Below is a small trained network, with its code and all its weights. Each question gives an input and a class and asks what happens when units are switched off, that is, made to give their printed mean instead of their output.

import numpy as np


def w(rows, s, z=0):
    codes = np.array(rows[::2]) - 128.0
    scale = np.full(codes.shape[1], s)
    scale[-1] = z or s
    return codes * scale


def f(y):
    return y / 2 * (1 + np.tanh(0.7978845608 * (y + 0.044715 * y**3)))


def log_softmax(a):
    a = a - a.max(-1, keepdims=True)
    return a - np.log(np.exp(a).sum(-1, keepdims=True))


def net(x, mask):
    res = np.array(x, float).reshape(1, 6) / 4 @ E
    y = f(res @ A[0][:, :-1].T + A[0][:, -1])
    res = res + np.where(mask, y, B[0][:, -1]) @ B[0][:, :-1]
    return log_softmax(res[-1] @ U[:, :-1].T + U[:, -1])


A, B = {}, {}
E = w([
[143,121,120,120,131,108,127,132,112,127,131],'x0',
[113,81,63,174,215,132,161,85,128,205,140],'x1',
[64,107,229,191,131,58,74,136,93,161,165],'x2',
[46,131,135,98,98,159,254,136,56,131,202],'x3',
[43,168,96,91,174,58,126,120,185,85,143],'x4',
[54,35,113,135,140,135,145,220,114,91,27],'x5',
],0.0088)
A[0] = w([
[173,122,132,149,166,102,49,93,188,114,85,29],'n1',
[54,129,132,84,96,149,234,128,70,127,221,5],'n2',
[123,76,74,188,213,146,160,71,121,202,138,37],'n3',
[66,49,106,161,127,114,148,218,114,72,61,49],'n4',
[165,199,135,140,123,112,117,83,147,160,172,60],'n5',
[95,94,217,164,113,83,92,131,86,144,168,103],'n6',
[151,186,204,69,1,130,101,173,112,26,118,51],'n7',
[72,178,94,92,137,62,110,132,172,82,143,78],'n8',
[80,118,190,207,129,63,83,126,119,167,154,49],'n9',
[157,204,146,126,99,115,130,32,124,137,226,79],'n10',
[46,155,102,85,212,73,139,113,181,89,137,90],'n11',
[212,74,170,187,51,204,141,153,67,194,101,123],'n12',
[199,141,46,46,119,172,192,113,162,85,93,59],'n13',
],0.0082,0.002)
B[0] = w([
[124,141,136,202,62,76,53,206,195,123,49,199],'n1',
[162,112,104,254,40,80,37,204,200,120,36,255],'n2',
[76,198,82,179,194,91,159,106,50,207,127,212],'n3',
[106,35,175,25,161,156,92,170,118,225,149,241],'n4',
[127,77,141,52,139,138,87,177,126,194,113,186],'n5',
[98,103,30,98,107,215,127,35,156,57,137,210],'n6',
[29,220,81,183,230,60,162,107,36,224,140,229],'n7',
[234,131,193,152,157,96,193,99,106,83,159,191],'n8',
[71,156,63,98,79,202,123,88,109,45,145,206],'n9',
[103,48,197,39,127,150,95,173,139,211,125,228],'n10',
[237,135,195,116,119,84,191,113,108,70,184,211],'n11',
[226,150,216,138,125,127,223,125,135,63,168,236],'n12',
[62,118,63,94,91,182,93,64,149,62,142,232],'n13',
],0.0079,0.0098)
U = w([
[120,33,178,2,151,152,87,192,142,203,122,54],'0',
[144,124,112,250,39,99,59,214,202,111,63,140],'1',
[86,192,89,182,236,97,152,95,78,189,130,133],'2',
[94,115,47,69,74,212,115,33,155,30,132,90],'3',
[220,127,217,132,135,116,208,104,133,62,161,254],'4',
],0.0085,0.0025)

Each question gives the input, the list of numbers given to net, and the class t.
The units are the neurons (one row each of A and B). Each row of codes is followed by its name. A weight is (code - 128) times the scale printed after its matrix; where a second scale follows, it is the last column's (A, B and U).
mask holds one flag per neuron, in row order. A switched-off neuron (its flag False) gives its mean, the last column of its row in B, instead of its output. The means were averaged over made-up inputs and are rounded, as every weight is.
A unit's drop is (log p(t) with every unit on - log p(t) with that unit switched off) / (log p(t) with every unit on - log p(t) with every unit switched off).
The circuit of an input: a set's keep is (log p(t) with only the set's units on - log p(t) with every unit switched off) / (log p(t) with every unit on - log p(t) with every unit switched off). Starting from the 12 units with the biggest drops (on a tie, the unit counted first), units are removed one at a time, each time the one whose removal leaves the highest keep (on an exact tie, the one counted first), for as long as the keep stays at least 0.8.
circuit, biggest first: the units of the circuit, biggest drop first
most important unit: the unit with the biggest drop
top k neurons: the k neurons with the biggest drops, biggest first
drop when u is switched off: that unit's drop, to one decimal
input [0,4,5,0,-6,0], class 4: most important unit -> n12
input [-2,-8,0,-4,-2,-7], class 2: top 2 neurons -> [n7, n4]
input [-6,-6,2,0,5,-4], class 2: top 3 neurons -> [n7, n12, n4]
input [-8,7,8,-5,6,-7], class 3: top 2 neurons -> [n9, n6]
input [3,-1,8,-7,-2,7], class 3: top 3 neurons -> [n9, n6, n2]
input [-5,-1,0,-5,7,3], class 4: top 2 neurons -> [n2, n11]
input [8,7,1,8,-5,-7], class 1: top 2 neurons -> [n2, n4]
input [4,-6,-2,-5,7,-2], class 4: top 3 neurons -> [n8, n2, n11]
input [0,6,4,1,-4,-6], class 0: top 2 neurons -> [n10, n7]
input [5,-6,6,-1,6,2], class 2: top 3 neurons -> [n7, n12, n13]
input [7,4,8,8,-5,-5], class 1: top 2 neurons -> [n2, n13]
input [6,-4,-6,-4,-6,1], class 3: top 2 neurons -> [n13, n2]
input [-7,5,-7,-6,-8,-1], class 4: top 2 neurons -> [n12, n2]
input [-2,5,-6,4,7,1], class 4: circuit, biggest first -> [n11]
input [7,-3,6,-4,0,2], class 3: circuit, biggest first -> [n6, n9]
input [0,-3,0,4,1,-3], class 1: drop when n2 is switched off -> 1.0
input [7,1,-8,-3,-6,-8], class 0: drop when n5 is switched off -> 0.9
input [-6,5,-7,-3,-8,-2], class 4: drop when n6 is switched off -> 1.1
